Below is a small trained network, with its code and all its weights. Each question gives an input and a class and asks what happens when units are switched off, that is, made to give their printed mean instead of their output.

import numpy as np


def w(rows, s, z=0):
    codes = np.array(rows[::2]) - 128.0
    scale = np.full(codes.shape[1], s)
    scale[-1] = z or s
    return codes * scale


def norm(h):
    return h / np.sqrt((h * h).mean(-1, keepdims=True) + 1e-5)


def f(y):
    return np.maximum(y, 0)


def log_softmax(a):
    a = a - a.max(-1, keepdims=True)
    return a - np.log(np.exp(a).sum(-1, keepdims=True))


def net(x, mask):
    res = np.array(x, float).reshape(1, 3) / 4 @ E
    u = 0
    for l in range(2):
        y = f(norm(res) @ A[l][:, :-1].T + A[l][:, -1])
        res = res + np.where(mask[u : u + 9], y, B[l][:, -1]) @ B[l][:, :-1]
        u += 9
    return log_softmax(norm(res)[-1] @ U[:, :-1].T + U[:, -1])


A, B = {}, {}
E = w([
[175,200,107],'x0',
[89,126,197],'x1',
[1,154,133],'x2',
],0.0088)
A[0] = w([
[87,189,74,201],'0.n1',
[43,50,121,109],'0.n2',
[66,110,113,59],'0.n3',
[129,66,48,50],'0.n4',
[127,104,138,8],'0.n5',
[39,169,187,156],'0.n6',
[62,78,91,153],'0.n7',
[120,114,114,4],'0.n8',
[53,25,254,155],'0.n9',
],0.0092,0.0036)
B[0] = w([
[96,57,3,210],'0.n1',
[108,142,205,207],'0.n2',
[125,85,186,164],'0.n3',
[154,104,125,154],'0.n4',
[116,156,145,128],'0.n5',
[2,115,102,232],'0.n6',
[107,92,233,197],'0.n7',
[95,97,112,128],'0.n8',
[126,186,164,254],'0.n9',
],0.0086,0.0066)
A[1] = w([
[204,206,134,133],'1.n1',
[90,90,157,173],'1.n2',
[122,88,6,135],'1.n3',
[209,129,33,103],'1.n4',
[225,117,149,146],'1.n5',
[94,116,143,106],'1.n6',
[98,221,55,204],'1.n7',
[110,162,138,2],'1.n8',
[149,151,155,22],'1.n9',
],0.012,0.0035)
B[1] = w([
[145,152,101,206],'1.n1',
[138,199,201,248],'1.n2',
[99,63,123,253],'1.n3',
[188,88,209,246],'1.n4',
[165,254,173,230],'1.n5',
[141,193,124,193],'1.n6',
[146,95,34,233],'1.n7',
[126,144,120,132],'1.n8',
[129,165,145,137],'1.n9',
],0.008,0.0049)
U = w([
[125,141,65,3],'0',
[155,91,200,253],'1',
[131,128,33,3],'2',
[88,92,133,3],'3',
[108,102,60,253],'4',
[72,115,243,191],'5',
[128,73,149,3],'6',
[172,244,146,252],'7',
],0.011,0.0036)

Each question gives the input, the list of numbers given to net, and the class t.
The units are the neurons (one row each of A and B). Each row of codes is followed by its name. A weight is (code - 128) times the scale printed after its matrix; where a second scale follows, it is the last column's (A, B and U).
mask holds one flag per neuron, layer by layer. A switched-off neuron (its flag False) gives its mean, the last column of its row in B, instead of its output. The means were averaged over made-up inputs and are rounded, as every weight is.
A unit's drop is (log p(t) with every unit on - log p(t) with that unit switched off) / (log p(t) with every unit on - log p(t) with every unit switched off).
The circuit of an input: a set's keep is (log p(t) with only the set's units on - log p(t) with every unit switched off) / (log p(t) with every unit on - log p(t) with every unit switched off). Starting from the 12 units with the biggest drops (on a tie, the unit counted first), units are removed one at a time, each time the one whose removal leaves the highest keep (on an exact tie, the one counted first), for as long as the keep stays at least 0.8.
circuit, biggest first: the units of the circuit, biggest drop first
unit that matters most: the unit with the biggest drop
top k neurons: the k neurons with the biggest drops, biggest first
k most important neurons of layer l: the k neurons of layer l with the biggest drops, biggest first
drop of u: that unit's drop, to one decimal
input [7,-4,-2], class 4: circuit, biggest first => (1.n7)
input [-3,-7,-1], class 1: top 3 neurons => (0.n6; 1.n4; 0.n1)
input [3,-3,-2], class 4: top 2 neurons => (0.n7; 0.n2)
input [-2,1,-7], class 7: top 2 neurons => (1.n5; 0.n1)
input [-1,7,-4], class 7: top 2 neurons => (0.n6; 0.n7)
input [1,-4,-2], class 1: 2 most important neurons of layer 1 => (1.n4; 1.n3)
input [-4,8,-8], class 7: 2 most important neurons of layer 0 => (0.n6; 0.n7)
input [-2,1,-4], class 7: top 2 neurons => (0.n1; 1.n5)
input [-3,7,-5], class 7: top 2 neurons => (0.n6; 0.n7)
input [-1,3,-8], class 7: top 2 neurons => (1.n5; 0.n1)
input [1,2,1], class 4: 2 most important neurons of layer 0 => (0.n6; 0.n7)
input [7,7,7], class 4: drop of 0.n1 => 0.2
input [3,-3,0], class 4: drop of 1.n7 => 0.1
input [7,-5,5], class 4: drop of 1.n3 => 0.0
input [8,2,6], class 4: drop of 0.n1 => 0.1
input [-5,8,-7], class 7: unit that matters most => 0.n6
